Below are the code and all the weights of a small trained network. Each question names an input and a class and asks about switching units off, where a switched-off unit gives its printed mean instead of its output.

import numpy as np


def w(rows, s, z=0):
    codes = np.array(rows[::2]) - 128.0
    scale = np.full(codes.shape[1], s)
    scale[-1] = z or s
    return codes * scale


def norm(h):
    return h / np.sqrt((h * h).mean(-1, keepdims=True) + 1e-5)


def f(y):
    return y / 2 * (1 + np.tanh(0.7978845608 * (y + 0.044715 * y**3)))


def log_softmax(a):
    a = a - a.max(-1, keepdims=True)
    return a - np.log(np.exp(a).sum(-1, keepdims=True))


def net(x, mask):
    res = np.array(x, float).reshape(1, 8) / 4 @ E
    u = 0
    for l in range(3):
        y = f(norm(res) @ A[l][:, :-1].T + A[l][:, -1])
        res = res + np.where(mask[u : u + 9], y, B[l][:, -1]) @ B[l][:, :-1]
        u += 9
    return log_softmax(norm(res)[-1] @ U[:, :-1].T + U[:, -1])


A, B = {}, {}
E = w([
[117,215,254],'x0',
[126,127,127],'x1',
[135,209,109],'x2',
[127,128,128],'x3',
[126,127,127],'x4',
[3,96,86],'x5',
[126,127,127],'x6',
[129,129,129],'x7',
],0.0061)
A[0] = w([
[186,118,39,74],'0.n1',
[149,174,212,91],'0.n2',
[185,2,128,155],'0.n3',
[19,105,59,56],'0.n4',
[152,7,191,179],'0.n5',
[106,117,145,175],'0.n6',
[157,62,104,6],'0.n7',
[177,103,231,126],'0.n8',
[168,84,135,109],'0.n9',
],0.0086,0.0021)
B[0] = w([
[181,87,91,212],'0.n1',
[79,141,166,218],'0.n2',
[92,141,130,251],'0.n3',
[100,87,67,238],'0.n4',
[157,144,149,215],'0.n5',
[181,148,58,147],'0.n6',
[145,2,98,147],'0.n7',
[134,60,136,210],'0.n8',
[166,135,120,148],'0.n9',
],0.006,0.0031)
A[1] = w([
[142,20,148,115],'1.n1',
[211,93,78,253],'1.n2',
[214,135,84,203],'1.n3',
[76,185,78,76],'1.n4',
[164,246,65,219],'1.n5',
[209,98,129,176],'1.n6',
[7,109,134,207],'1.n7',
[145,182,126,175],'1.n8',
[116,44,174,152],'1.n9',
],0.015,0.0039)
B[1] = w([
[131,53,254,198],'1.n1',
[37,121,192,255],'1.n2',
[4,186,167,216],'1.n3',
[48,127,130,154],'1.n4',
[69,96,110,210],'1.n5',
[87,176,249,204],'1.n6',
[227,134,117,231],'1.n7',
[72,141,47,162],'1.n8',
[169,210,158,177],'1.n9',
],0.0081,0.0079)
A[2] = w([
[150,126,166,190],'2.n1',
[118,2,79,152],'2.n2',
[182,51,93,166],'2.n3',
[48,144,206,244],'2.n4',
[52,148,113,220],'2.n5',
[227,37,160,123],'2.n6',
[24,154,54,132],'2.n7',
[230,179,44,8],'2.n8',
[80,181,122,254],'2.n9',
],0.0093,0.0027)
B[2] = w([
[222,192,102,152],'2.n1',
[124,19,148,161],'2.n2',
[158,47,144,142],'2.n3',
[168,132,45,254],'2.n4',
[150,64,56,190],'2.n5',
[215,115,93,155],'2.n6',
[135,187,138,182],'2.n7',
[162,180,124,132],'2.n8',
[203,159,3,191],'2.n9',
],0.0074,0.0085)
U = w([
[45,95,214,89],'0',
[4,147,120,130],'1',
[146,24,132,187],'2',
[76,56,47,126],'3',
[154,162,171,190],'4',
[142,152,55,213],'5',
[210,132,108,3],'6',
[126,147,49,113],'7',
],0.016,0.0016)

Each question gives the input, the list of numbers given to net, and the class t.
The units are the neurons (one row each of A and B). Each row of codes is followed by its name. A weight is (code - 128) times the scale printed after its matrix; where a second scale follows, it is the last column's (A, B and U).
mask holds one flag per neuron, layer by layer. A switched-off neuron (its flag False) gives its mean, the last column of its row in B, instead of its output. The means were averaged over made-up inputs and are rounded, as every weight is.
A unit's drop is (log p(t) with every unit on - log p(t) with that unit switched off) / (log p(t) with every unit on - log p(t) with every unit switched off).
The circuit of an input: a set's keep is (log p(t) with only the set's units on - log p(t) with every unit switched off) / (log p(t) with every unit on - log p(t) with every unit switched off). Starting from the 12 units with the biggest drops (on a tie, the unit counted first), units are removed one at a time, each time the one whose removal leaves the highest keep (on an exact tie, the one counted first), for as long as the keep stays at least 0.8.
circuit, biggest first: the units of the circuit, biggest drop first
top k neurons: the k neurons with the biggest drops, biggest first
top k neurons in layer l: the k neurons of layer l with the biggest drops, biggest first
drop of u: that unit's drop, to one decimal
input [3,-5,-7,-3,-2,0,1,4], class 4: circuit, biggest first -> (1.n9)
input [-2,-4,-1,-2,5,8,-3,2], class 2: circuit, biggest first -> (1.n7, 1.n3, 2.n9)
input [-4,5,-4,-8,-1,0,1,1], class 0: circuit, biggest first -> (1.n1, 1.n2)
input [5,-6,1,5,-8,-8,7,8], class 5: circuit, biggest first -> (1.n1, 1.n8)
input [-8,-6,-4,3,1,0,7,3], class 0: circuit, biggest first -> (1.n1, 1.n2)
input [2,-8,0,-4,-6,7,3,5], class 6: top 4 neurons in layer 1 -> (1.n7, 1.n2, 1.n3, 1.n5)
input [0,-2,-2,-6,-6,4,-7,2], class 2: top 2 neurons -> (0.n4, 1.n6)
input [0,2,-1,-1,5,7,-4,0], class 2: top 2 neurons in layer 1 -> (1.n7, 1.n3)
input [-3,7,1,-7,-5,0,6,6], class 1: top 2 neurons in layer 1 -> (1.n3, 1.n7)
input [-6,-4,2,7,-4,-1,4,0], class 1: top 2 neurons in layer 1 -> (1.n3, 1.n2)
input [8,-2,-1,5,1,5,-6,-5], class 6: top 2 neurons -> (1.n7, 1.n3)
input [-6,8,4,-1,5,-1,5,-8], class 1: top 2 neurons in layer 1 -> (1.n2, 1.n3)
input [0,1,5,-1,5,-3,-8,6], class 1: top 2 neurons -> (1.n5, 1.n7)
input [1,-4,-2,3,-1,4,-7,8], class 6: circuit, biggest first -> (1.n7)
input [-6,-6,3,-1,-5,0,7,5], class 1: top 3 neurons in layer 1 -> (1.n2, 1.n3, 1.n7)
input [6,6,-3,-6,3,6,6,-4], class 6: drop of 1.n4 -> 0.0
input [6,7,-3,6,-2,7,8,-5], class 6: drop of 1.n7 -> 0.3
input [2,-3,-1,0,1,3,-2,-7], class 6: drop of 1.n7 -> 0.4
